Below is a small trained network, with its code and all its weights. Each question gives an input and a class and asks what happens when units are switched off, that is, made to give their printed mean instead of their output.

import numpy as np


def w(rows, s, z=0):
    codes = np.array(rows[::2]) - 128.0
    scale = np.full(codes.shape[1], s)
    scale[-1] = z or s
    return codes * scale


def f(y):
    return np.maximum(y, 0)


def log_softmax(a):
    a = a - a.max(-1, keepdims=True)
    return a - np.log(np.exp(a).sum(-1, keepdims=True))


def net(x, mask):
    res = np.array(x, float).reshape(1, 8) / 4 @ E
    y = f(res @ A[0][:, :-1].T + A[0][:, -1])
    res = res + np.where(mask, y, B[0][:, -1]) @ B[0][:, :-1]
    return log_softmax(res[-1] @ U[:, :-1].T + U[:, -1])


A, B = {}, {}
E = w([
[137,129,120,126,130,127,125,132,128,127,129,127],'x0',
[195,44,46,219,203,61,213,63,234,151,189,57],'x1',
[123,124,135,131,127,132,131,124,129,124,126,131],'x2',
[87,103,50,104,183,139,90,114,183,213,21,253],'x3',
[78,175,78,86,237,209,35,17,133,23,133,49],'x4',
[130,128,134,127,126,133,124,126,127,132,130,126],'x5',
[136,132,130,129,131,129,124,130,134,122,130,127],'x6',
[223,27,181,215,140,214,121,102,51,41,23,156],'x7',
],0.0043)
A[0] = w([
[166,100,157,150,56,85,181,193,124,180,118,166,76],'N0',
[61,197,209,58,43,179,63,199,47,133,88,194,53],'N1',
[109,85,63,133,195,166,90,106,161,185,26,234,124],'N2',
[195,154,210,186,80,156,159,142,56,27,218,18,158],'N3',
[184,53,67,206,195,75,203,65,216,152,170,80,48],'N4',
[168,100,163,150,53,83,187,202,130,188,115,169,65],'N5',
[100,105,72,126,164,137,109,118,160,170,76,205,254],'N6',
[106,165,97,94,208,185,61,47,137,55,118,73,66],'N7',
[103,158,100,98,204,184,70,51,135,56,121,81,65],'N8',
[222,3,166,219,153,205,120,86,52,46,22,159,53],'N9',
[9,219,39,29,124,13,142,151,205,208,228,102,87],'N10',
[173,60,73,191,182,77,187,82,200,156,166,89,81],'N11',
[167,78,82,185,174,90,180,96,185,145,160,98,94],'N12',
[206,34,148,196,146,195,122,107,67,71,42,164,113],'N13',
[177,92,172,157,33,73,197,219,132,198,113,177,45],'N14',
[172,101,162,149,54,88,185,199,132,182,116,168,73],'N15',
[93,105,64,121,195,151,88,103,169,182,52,216,144],'N16',
[169,65,74,190,179,78,191,85,199,153,167,95,90],'N17',
[108,165,95,95,205,188,66,41,142,52,120,71,56],'N18',
],0.0041,0.0055)
B[0] = w([
[64,79,76,183,196,133,101,99,83,143,181,187,172],'N0',
[187,183,53,51,141,170,40,209,50,32,47,169,207],'N1',
[152,69,145,70,70,71,121,81,115,184,150,52,190],'N2',
[141,42,141,43,48,29,159,61,117,185,121,33,245],'N3',
[185,194,63,43,135,180,12,218,37,54,49,183,186],'N4',
[54,70,64,197,210,139,88,95,71,152,192,201,174],'N5',
[127,89,173,108,60,55,254,88,154,57,111,37,253],'N6',
[55,63,75,204,194,120,119,101,81,165,193,194,182],'N7',
[64,72,79,189,187,123,118,104,83,159,186,193,176],'N8',
[192,223,205,175,131,215,77,127,225,250,192,148,205],'N9',
[193,213,213,177,123,219,116,127,224,215,158,139,241],'N10',
[165,174,92,70,125,160,64,181,76,69,76,158,185],'N11',
[161,167,96,80,128,152,74,176,81,74,80,152,176],'N12',
[172,201,195,162,118,186,128,123,209,207,166,123,207],'N13',
[53,69,63,193,210,135,89,96,73,153,191,200,181],'N14',
[65,79,72,185,195,129,101,100,85,143,178,191,174],'N15',
[146,71,144,70,69,68,133,88,113,168,135,54,194],'N16',
[166,171,97,74,124,156,68,180,80,65,73,153,186],'N17',
[58,62,78,192,193,122,109,108,77,166,191,199,179],'N18',
],0.005,0.0054)
U = w([
[22,63,50,212,230,132,95,106,68,150,203,210,49],'0',
[182,209,72,45,131,183,35,223,59,49,16,175,42],'1',
[129,130,149,126,115,117,161,114,153,111,117,109,253],'2',
[180,222,213,176,125,214,118,124,253,215,170,135,53],'3',
[115,114,144,125,109,102,177,117,137,106,111,104,218],'4',
[146,43,143,49,59,18,155,75,111,153,129,44,28],'5',
[111,123,133,139,124,99,182,135,137,89,114,121,207],'6',
],0.0065,0.0061)

Each question gives the input, the list of numbers given to net, and the class t.
The units are the neurons (one row each of A and B). Each row of codes is followed by its name. A weight is (code - 128) times the scale printed after its matrix; where a second scale follows, it is the last column's (A, B and U).
mask holds one flag per neuron, in row order. A switched-off neuron (its flag False) gives its mean, the last column of its row in B, instead of its output. The means were averaged over made-up inputs and are rounded, as every weight is.
A unit's drop is (log p(t) with every unit on - log p(t) with that unit switched off) / (log p(t) with every unit on - log p(t) with every unit switched off).
The circuit of an input: a set's keep is (log p(t) with only the set's units on - log p(t) with every unit switched off) / (log p(t) with every unit on - log p(t) with every unit switched off). Starting from the 12 units with the biggest drops (on a tie, the unit counted first), units are removed one at a time, each time the one whose removal leaves the highest keep (on an exact tie, the one counted first), for as long as the keep stays at least 0.8.
circuit, biggest first: the units of the circuit, biggest drop first
k most important neurons: the k neurons with the biggest drops, biggest first
drop when u is switched off: that unit's drop, to one decimal
input [6,0,6,8,0,-6,-6,6], class 5: 3 most important neurons : (N2 N16 N6)
input [-4,1,5,-3,-2,8,-7,8], class 3: circuit, biggest first : (N9)
input [1,1,-1,7,-8,4,8,-8], class 0: 2 most important neurons : (N14 N5)
input [-5,6,2,4,-7,-2,1,6], class 0: 4 most important neurons : (N14 N5 N15 N0)
input [-6,2,5,6,6,0,-4,7], class 3: 3 most important neurons : (N9 N13 N3)
input [4,5,-2,-5,-2,6,8,6], class 3: 4 most important neurons : (N9 N13 N6 N1)
input [-5,-7,7,3,-7,-4,-5,4], class 0: circuit, biggest first : (N14 N5)
input [-8,8,-7,-8,6,-1,-2,1], class 1: circuit, biggest first : (N4 N11)
input [2,3,1,7,0,7,7,-6], class 5: circuit, biggest first : (N16 N6)
input [-6,-2,-5,7,-7,6,8,5], class 0: 2 most important neurons : (N14 N5)
input [-1,-5,-1,0,1,3,-5,6], class 3: circuit, biggest first : (N9 N13)
input [3,-5,-1,4,8,2,-8,7], class 0: circuit, biggest first : (N7 N18)
input [0,4,-5,7,-2,-2,7,3], class 5: circuit, biggest first : (N2 N16)
input [6,6,-2,8,-3,7,-5,7], class 5: circuit, biggest first : (N2)
input [4,-1,-6,2,-5,-7,-4,-8], class 3: 2 most important neurons : (N10 N3)
input [3,2,-1,-5,0,3,1,6], class 3: 3 most important neurons : (N9 N13 N6)
input [-3,3,-2,-6,-3,0,-1,7], class 3: 3 most important neurons : (N9 N13 N6)
input [-2,-4,3,-7,5,2,2,-1], class 5: 2 most important neurons : (N3 N10)
input [5,2,7,4,-4,-2,1,-8], class 3: 2 most important neurons : (N10 N3)
input [7,7,3,8,-7,7,-8,8], class 3: 3 most important neurons : (N9 N13 N1)
input [-8,-8,7,-8,-1,-7,0,-7], class 1: 2 most important neurons : (N1 N6)
input [-1,1,5,-6,-6,2,-8,7], class 3: 3 most important neurons : (N9 N13 N6)
input [-1,1,0,-3,-4,6,6,7], class 3: drop when N5 is switched off : 0.0
input [1,5,0,0,7,2,5,3], class 0: drop when N7 is switched off : 0.5
input [-3,-1,-3,6,7,6,-7,8], class 3: drop when N9 is switched off : 0.9
input [5,-8,0,5,-8,6,-4,-7], class 0: drop when N7 is switched off : -0.1
